What each symbol does to the elements:
a: PC->QZ, TB->GB, RN->MN, QP->NT, MT->LM, JR->BM, BB->HG, JG->RJ, HT->HB, CL->JG, NS->GL, JH->BD, ZC->MC, GL->LQ, CD->ZC, TL->TJ, DN->HF, LM->JJ, FD->LB, TP->BH, LL->DN, QZ->SR, QF->MG, BM->HG, QC->QS, SM->PC, MN->QC, MC->NG, HB->FM, PP->LQ, NG->JH, LQ->MG, JJ->RT, NT->TB, TJ->NS, BD->MT, FM->RZ, HF->TT, LB->RC, GB->HT, RZ->LL, BH->PP, RT->RC, DR->TP, QS->BB, CT->RN, HG->JG, RJ->TL, TT->PP, SR->QZ, JT->QF, HC->PP, MG->CT, RC->FD
p: PC->JR, TB->QP, RN->MG, QP->QZ, MT->MN, JR->FM, BB->QC, JG->QF, HT->TB, CL->JT, NS->TL, JH->MC, ZC->MN, GL->TJ, CD->HG, TL->CT, DN->RZ, LM->BD, FD->LM, TP->HC, LL->FM, QZ->SM, QF->PP, BM->BB, QC->RN, SM->QZ, MN->JT, MC->BB, HB->GB, PP->TP, NG->ZC, LQ->NS, JJ->MT, NT->RT, TJ->RN, BD->NG, FM->HT, HF->LL, LB->JJ, GB->JR, RZ->HB, BH->DR, RT->LB, DR->QF, QS->MN, CT->BH, HG->QS, RJ->QS, TT->JT, SR->PC, JT->BH, HC->RZ, MG->GL, RC->FD
q: PC->RC, TB->QZ, RN->GL, QP->SM, MT->ZC, JR->FD, BB->RN, JG->PP, HT->QP, CL->TL, NS->JG, JH->CD, ZC->BB, GL->MN, CD->QS, TL->QF, DN->HB, LM->NG, FD->GB, TP->HF, LL->HT, QZ->RT, QF->TP, BM->QC, QC->MG, SM->LB, MN->NG, MC->HG, HB->NT, PP->LL, NG->BM, LQ->MN, JJ->JH, NT->TP, TJ->CL, BD->ZC, FM->TB, HF->FM, LB->MT, GB->SR, RZ->GB, BH->TT, RT->JJ, DR->DN, QS->CT, CT->NS, HG->MN, RJ->TP, TT->RZ, SR->JR, JT->DR, HC->TB, MG->TJ, RC->HG

In the rows, zero is written as 514.

The rows follow the links: the fewer symbols apart two elements are, the more alike their rows tend to be.

Element, then a row for it; each showing differs a little:
TP	[695,622,436,429,349,574,680,566,477,600,728,380,846,605,569,505,615,621,621,541,338,356,571,711,204,520,332,507,714,575,624,635,710,482,634,467,660,385,389,556,765]
QF	[676,584,398,515,357,616,388,581,372,563,502,517,728,613,687,541,741,639,640,590,235,417,604,759,292,571,184,524,744,657,621,499,653,475,493,507,680,497,425,562,877]
CL	[522,674,378,755,371,590,254,567,388,602,431,554,526,513,746,608,729,626,606,529,450,547,443,702,517,687,278,621,592,704,557,375,396,333,236,616,622,642,470,616,816]
BB	[514,572,558,279,822,485,655,726,568,380,587,823,516,484,420,556,509,499,277,589,829,524,516,410,550,773,753,445,340,544,546,551,482,562,580,243,424,592,698,435,453]
TJ	[428,627,577,666,549,647,39,640,409,506,345,771,437,520,638,651,458,494,474,491,546,499,468,536,586,514,229,492,669,591,455,420,391,337,91,606,630,521,578,660,553]
BD	[529,551,312,445,716,512,463,585,318,458,420,357,408,315,408,299,497,641,719,452,350,456,609,323,719,614,737,501,531,417,384,396,695,910,654,711,533,598,558,563,480]
RJ	[553,735,436,644,413,567,531,610,464,524,551,596,753,562,638,608,701,688,642,499,697,653,399,677,380,857,436,674,538,674,590,399,399,242,483,461,667,630,438,626,844]
QZ	[568,347,630,513,627,402,435,248,768,574,603,363,377,597,693,450,592,505,465,553,518,709,281,316,503,364,273,516,465,529,663,585,287,599,553,805,357,534,426,220,522]
CT	[530,642,671,567,631,626,181,764,453,559,518,848,580,586,679,687,481,502,405,537,650,517,573,574,376,511,229,363,697,649,557,503,394,313,192,451,589,458,686,609,642]
RZ	[576,584,430,566,202,567,768,363,560,539,515,388,543,393,302,668,373,217,408,498,363,324,464,713,647,437,661,547,444,500,427,628,649,288,403,466,468,352,381,573,214]
TL	[506,726,419,742,405,617,272,570,423,527,381,631,551,534,698,647,662,606,625,481,553,585,428,634,530,679,293,647,631,679,538,374,389,272,245,582,682,604,457,673,784]
QS	[514,637,557,393,772,526,648,710,556,430,621,816,605,543,495,646,550,523,324,573,892,573,450,547,424,859,717,531,386,656,588,549,390,399,575,244,448,533,690,534,550]
HB	[482,595,480,640,280,450,775,378,679,421,539,478,624,368,276,709,287,287,481,394,513,389,387,601,615,504,688,522,422,347,382,582,508,264,395,470,569,347,325,625,230]
RC	[190,206,724,561,351,482,610,427,483,611,425,376,398,773,618,445,606,671,528,548,727,750,702,474,475,378,670,644,381,465,520,366,381,525,703,258,442,667,579,539,632]
JT	[731,509,352,424,385,661,464,548,353,677,560,444,615,593,671,440,707,569,537,634,133,363,674,773,353,476,231,480,741,665,631,533,735,562,576,556,527,450,554,499,762]
JG	[568,713,372,717,370,597,441,662,429,536,478,627,668,517,714,613,731,699,659,549,593,627,431,697,428,757,378,648,576,673,574,357,397,298,401,482,647,654,430,656,876]
SR	[523,252,494,503,562,433,428,246,731,490,438,468,317,528,628,432,719,434,393,587,432,670,301,434,625,307,295,478,281,505,607,546,392,594,450,647,258,666,363,209,510]

Each walk starts at a row. The symbols on each line, taken left to right, move it on to the next element.
Each answer is a row, close to the row of the element it stands for.
---
[326,216,474,502,426,443,603,298,648,334,315,626,280,491,487,466,689,401,393,582,526,588,469,531,663,285,489,461,172,400,529,499,449,521,448,408,236,716,292,313,503]
a a p p -> [565,477,575,220,878,509,345,780,438,395,557,819,439,430,423,494,380,481,359,571,566,387,697,365,554,536,565,260,554,483,477,573,586,752,538,406,421,451,765,498,400]
a a q p a -> [708,535,416,474,291,605,589,530,430,557,612,455,768,559,561,517,634,536,594,583,197,258,645,789,273,441,319,443,757,562,593,648,738,457,534,481,598,352,424,584,695]
---
[653,578,482,454,271,438,739,504,614,332,660,467,855,442,336,590,495,552,638,458,397,340,525,671,266,393,455,376,608,395,565,715,665,467,566,493,658,346,211,567,606]
a p q q q -> [510,563,545,554,389,317,649,380,822,285,625,483,743,416,306,609,368,533,603,352,616,533,254,412,407,421,468,422,407,194,523,715,419,477,466,653,621,462,181,461,446]
q a p -> [455,219,580,514,504,440,456,268,708,586,434,395,204,610,715,407,707,491,419,646,517,745,347,402,584,335,296,520,353,540,618,494,312,593,518,634,262,655,445,215,581]
---
[337,440,665,592,512,523,526,482,302,706,494,176,441,645,560,354,373,712,729,396,551,676,686,294,490,447,733,651,648,427,436,379,507,717,736,539,676,510,715,657,518]
p a q q -> [449,433,483,235,758,486,661,649,606,308,497,821,443,444,398,536,614,428,303,610,729,523,558,525,603,643,742,368,227,512,526,552,515,573,582,234,286,650,529,410,446]
q a q a -> [456,550,691,408,782,547,228,740,537,412,508,894,458,529,477,628,291,403,276,523,670,435,643,440,456,423,398,290,615,520,480,588,457,491,293,412,439,406,753,515,339]
---
[319,416,459,570,279,363,660,358,696,270,354,605,470,380,363,594,528,417,505,459,517,569,383,539,622,307,596,443,227,274,435,517,493,446,388,428,404,607,131,417,410]
q q a q q -> [440,539,705,478,693,554,111,675,501,440,438,894,445,553,514,591,344,466,335,534,577,401,640,539,424,340,277,291,660,506,502,592,510,446,239,504,546,388,678,514,471]
a a q -> [437,552,646,514,638,547,77,687,498,418,408,829,419,489,553,541,292,434,395,521,531,408,623,448,498,340,279,320,656,505,444,537,496,518,163,541,547,363,664,582,388]
---
[599,616,290,458,749,521,572,610,333,503,518,358,435,355,424,371,518,635,669,523,493,515,507,333,795,764,840,601,515,508,451,374,584,849,719,669,571,632,640,591,462]
p a p a -> [613,642,330,300,835,520,627,694,469,377,564,649,456,313,378,448,605,524,468,515,620,479,459,408,740,921,842,519,367,534,493,464,550,707,702,514,466,653,617,437,491]
p q q a -> [526,524,614,454,619,573,51,681,471,404,427,796,499,472,553,513,288,485,437,476,434,388,682,509,436,261,240,266,687,472,510,550,544,541,252,544,566,351,606,541,445]
---
[567,331,686,547,632,449,400,330,699,679,580,274,359,645,707,439,575,513,472,559,533,743,290,261,491,385,301,533,468,570,633,587,293,590,604,754,391,517,553,278,529]
p q -> [368,403,803,636,426,496,575,411,456,724,567,189,521,734,616,403,368,713,651,385,698,736,623,298,369,435,585,632,641,426,511,446,388,574,744,510,646,560,693,616,580]
p p q q -> [619,732,388,390,820,534,672,673,490,479,575,584,510,400,447,538,574,540,497,525,772,554,420,446,649,979,906,605,389,596,492,428,440,584,680,413,492,669,654,506,516]
---
[571,532,296,321,805,483,498,649,414,375,457,506,398,267,391,350,554,586,595,496,398,446,590,360,772,630,790,441,412,475,425,411,681,912,661,621,471,634,520,488,492]
p a q -> [485,597,526,370,752,494,763,691,503,397,553,747,517,510,465,603,641,567,372,604,866,642,512,538,538,880,775,584,303,630,545,460,375,480,653,222,378,667,653,494,628]
p a p -> [489,508,707,270,807,497,481,708,610,372,600,911,462,492,436,589,377,444,248,542,791,484,600,503,456,585,611,341,427,517,512,609,450,508,534,276,371,425,730,468,383]
